[[151, 119, 115, 108, 156, 148],
 [132, 142, 123, 138, 118, 134],
 [131, 132, 107, 137, 133, 128]] -> 108

[[112, 141, 122, 145, 123, 141],
 [126, 131, 135, 129, 107, 121],
 [130, 110, 131, 101, 143, 112]] -> 145

[[118, 138, 124, 116, 117, 99],
 [122, 123, 102, 147, 131, 122],
 [134, 128, 150, 130, 134, 143]] -> 116

[[124, 134, 115, 137, 128, 125],
 [132, 116, 135, 122, 131, 128],
 [125, 115, 144, 103, 133, 114]] -> 137

[[128, 141, 113, 132, 137, 98],
 [136, 119, 113, 119, 127, 136],
 [138, 103, 130, 128, 109, 115]] -> 132

[[137, 120, 148, 137, 119, 115],
 [138, 109, 127, 129, 144, 157],
 [134, 150, 133, 143, 114, 116]] -> 137
---
[[130 112 140 143]
 [106 123 127 137]
 [117 128 123 118]] → 130, 118

[110 131 101 115] → 110, 115

[[122 132 124 123 134 141 113]
 [113 141 125 114 139 133 102]] → 122, 102

[[126 120 121 146]
 [146 137 113 104]] → 126, 104

[139 128 131 127 133 138 151] → 139, 151

[[137 141 151 156 110 113 137]
 [121 120 138 142 117 108 131]] → 137, 131

[153 140 144 139 118 107 134] → 153, 134

[[133 124 127 125 128 140]
 [115 115 115 103 131 124]
 [108 132 133 137 122 102]] → 133, 102

[[134 136 118 143]
 [120 133 106 122]] → 134, 122

[115 137 143 120 107 149] → 115, 149
---
[103 131 109 125] out 131

[[113 121 138 115 132 121]
 [123 157 119 118 115 148]] out 118

[122 152 138 125] out 152

[127 139 106 155] out 139

[[129 149 144 128 129]
 [129 110 114 129 124]
 [135 150 144 133 117]] out 144

[137 148 132  98 137] out 132

[[143 146 107 131 141]
 [134 116 140 157 133]
 [117 138 146 137 119]] out 146

[[145 113 157 126 134]
 [143 144 109 139 132]] out 109

[[151 112 122 138 118 111 134]
 [153 111 133 134 128 112 129]] out 128
---
[[120 111 147 146 122 122 105]
 [130 119 147 146 125 115 115]
 [145  99 127 148 123 112 129]] gives 111

[[128 109 127 140 110]
 [109 143 135 149 111]
 [129 117 129 128 131]] gives 109

[[109 124 124 133 107 136]
 [126 138 143 136 144 134]
 [141 139 107 112 118 120]] gives 124

[[137 124 128 128 124 128]
 [123 120 135 106 124 136]
 [123 120 140 111 127 137]] gives 124

[[146 149 137 143 146 133 108]
 [134 118 149 133 118 112 146]
 [137 113 100 117 132 129 109]] gives 149

[[129 125 111 114 139]
 [152 129 123 135 127]
 [113 144 132 132 118]] gives 125

[[105 147 133 139 135]
 [128 130 139 115 127]
 [122 122 150 126 127]] gives 147
---
[[126 111 105 145]
 [125 106 120 140]] Out: 145, 105

[116 126 151 127 121 125] Out: 151, 116

[[144 139 153 127]
 [116 122 111 141]
 [101  98 141 154]] Out: 154, 98

[[113 140 151 152]
 [107 134 141 119]
 [122 129 109 153]] Out: 153, 107

[[116 145 108 124 127]
 [120 135 101 125 130]
 [124 131 105 127 130]] Out: 145, 101

[[109 128 141 155]
 [127 111 106 126]] Out: 155, 106
---
array([[133, 116, 139, 133],
       [112, 126, 124, 152],
       [142, 116, 146, 134]])	134

array([[139, 109, 122, 116, 153, 117, 134],
       [125, 112, 127, 126, 147, 132, 132]])	132

array([115, 138, 124, 103, 127])	127

array([134, 148, 130, 101, 108])	108

array([157, 106, 134, 108])	108

array([129, 153, 120, 110, 100, 134, 146])	146
---
[[127 126 126 134 130 125]
 [128 128 127 130 128 127]
 [138 136 135 107 118 138]] -> 135

[[156 148 126 117]
 [140 129 139 112]
 [123 123 131 135]] -> 131

[[133 119 143 131]
 [103 144 151 119]
 [134 116 113 120]] -> 113

[[145 118 144 134 103]
 [137 131  99 147 120]
 [123  99 136 145 118]] -> 136

[[136 116 140 132 127 119]
 [126 128 148 137 122 129]
 [101 146 106 114 129 141]] -> 106

[[149 138 116 133 114]
 [126 118 145 120 108]
 [105 137 131 112 133]] -> 131

[[142  99 129 126 136 136 116]
 [130 133 122 127 127 118 134]
 [125 132 129 128 125 133 123]] -> 129
---
[[117 141 122 153 134]
 [119 139 124 149 135]] result: 124

[[113 104 124 126]
 [114 152 133 127]] result: 133

[[128 142 115 118 121]
 [124 151 141 123 156]] result: 141

[[150 116 134 120]
 [146 124 150 111]] result: 150

[[107 129 138 133]
 [137 123 116 118]] result: 116

[[119 138 103 131 129 157]
 [116 117 123 140 121 111]] result: 123

[[119 140 118 107 144 137 112]
 [132 140 105 113 152 119 112]] result: 105

[[123 140 127 147 135 102 136]
 [116 132 142 147 133 105 127]] result: 142
---
[[130 126 129 131  98]
 [143 146 143  99 114]
 [134 128 131 124 156]] 156, 98

[118 149 112 111 124 118 126] 149, 111

[[149 155 119 137 111 122 120]
 [138 120 122 132 129 118 122]
 [125 129 127 127 128 121 118]] 155, 111

[106 126 106 137 103] 137, 103

[154  98 114 153] 154, 98

[[132 144 138 155]
 [137 125 141 152]
 [137 105 141 123]] 155, 105

[104 117 102 156 115] 156, 102

[147 105 115 114 113 140] 147, 105

[[126 126 138 102 119]
 [136 127 115 127 147]] 147, 102
---
array([[142, 154, 142, 114, 102, 118],
       [131, 119, 123, 142, 154, 142],
       [142, 131, 119, 123, 142, 154]]) >> 142

array([[106, 116, 125, 122],
       [115, 117, 119, 143],
       [117, 115, 119, 138]]) >> 119

array([[131, 130, 125, 132, 125],
       [126, 110, 105, 111, 149],
       [125, 126, 124, 124, 130]]) >> 124

array([[148, 137, 106, 125, 115, 138],
       [131, 125, 124, 129, 126, 135],
       [139, 108, 135, 130, 123, 135]]) >> 123

array([[101, 136, 119, 149, 118],
       [130, 152, 130, 135, 117],
       [146, 120, 145, 133, 124]]) >> 133

array([[113, 145, 116, 121, 105],
       [134, 136, 127, 141, 101],
       [123, 132, 146, 138, 127]]) >> 138
---
array([[127, 128, 136, 157, 156],
       [126, 124, 120, 109, 107]]) -> 124

array([[117, 120, 127, 124, 125],
       [130, 104, 127, 141, 124],
       [114, 143, 139, 129, 134]]) -> 104

array([[123, 135, 120, 121],
       [127, 129, 120, 107],
       [129, 119, 128, 105]]) -> 129

array([[121, 120, 151, 126, 107, 138],
       [121, 122, 150, 125, 105, 140]]) -> 122

array([[100, 135, 142, 115, 126],
       [144, 127, 119, 140, 134],
       [105, 133, 139, 117, 124]]) -> 127

array([[142, 124, 130, 107],
       [151, 152, 112, 136]]) -> 152

array([[150, 128, 150, 127, 114, 134, 122],
       [116, 128, 116, 136, 124, 135, 143],
       [132, 128, 132, 133, 127, 146, 119]]) -> 128

array([[128, 133, 130, 156, 140, 128, 128],
       [128, 128, 136, 127, 128, 131, 155],
       [157, 137, 140, 128, 128, 128, 128]]) -> 128
---
[153 136 117 154 115 131] 131
[124 128 127 125 120 126 101] 101
[117 130 100 135] 135
[118 118 146 155 112] 112
[155 143 116 121 124  99 148] 148
[129 128 102 156 127] 127
[140 117 102 156] 156
[133 103 121 144 144] 144
---
[[110, 135, 118, 147, 100, 129],
 [112, 111, 126, 100, 139, 102],
 [135, 113, 147, 142, 148, 124]]	102

[[144, 131, 152, 154, 136, 128],
 [149, 132, 156, 134, 141, 150],
 [138, 141, 150, 142, 138, 142]]	150

[[131, 130, 125, 128, 133, 131, 128],
 [129, 105, 119, 138, 128, 139, 129],
 [136, 129, 129, 126, 132, 140, 127]]	129

[[103, 143, 118, 131, 112],
 [144, 118, 134, 126, 137],
 [139, 122, 133, 127, 135]]	137

[[128, 129, 151, 151, 151],
 [128, 129, 137, 151, 152],
 [138, 152, 151, 151, 151]]	152

[[120, 152, 133, 147, 100, 138],
 [133, 148, 133, 149, 104, 130],
 [148, 106, 155, 147, 152, 136]]	130

[[123, 128, 131, 126, 127, 115, 129],
 [137, 127, 122, 133, 134, 151, 124],
 [123, 128, 124, 123, 122, 127, 131]]	124
---
[[113 133 157 145 126 100]
 [138 105 116 154 149 112]] ==> 100, 138

[150 128 111 128 128 124] ==> 124, 150

[111 136 116 124 150] ==> 150, 111

[123 140 107 101 106 127 123] ==> 123, 123

[[118 115 125 140 113 134 152]
 [115 127 137 122 109 131 131]
 [115 125 137 122 105 130 126]] ==> 152, 115

[[ 99 134 144 126]
 [127 134 101 125]] ==> 126, 127
---
[[101 121 137 143 113 124 121]
 [155 120 112 148 137 105 124]
 [115 102 100 118 142 105 108]] Out: 148

[127 102 114 110 100 100] Out: 114

[130 128 120 154] Out: 130

[ 98 105 134 135 107 128] Out: 134

[[128 117 130 137 116 141 116]
 [154 130 141 116 144 141 141]] Out: 144

[[135 114 101 121 126]
 [115 124 132 120 139]
 [124 141 127 119 128]] Out: 139

[[138 138 114 135 124]
 [135 135 108 136 129]
 [150 138 105 139 123]] Out: 139

[[129 127 127 115]
 [129 130 151 131]] Out: 131

[112 122 111 152] Out: 122

[[117 131 121 153]
 [124 114 142 110]] Out: 142
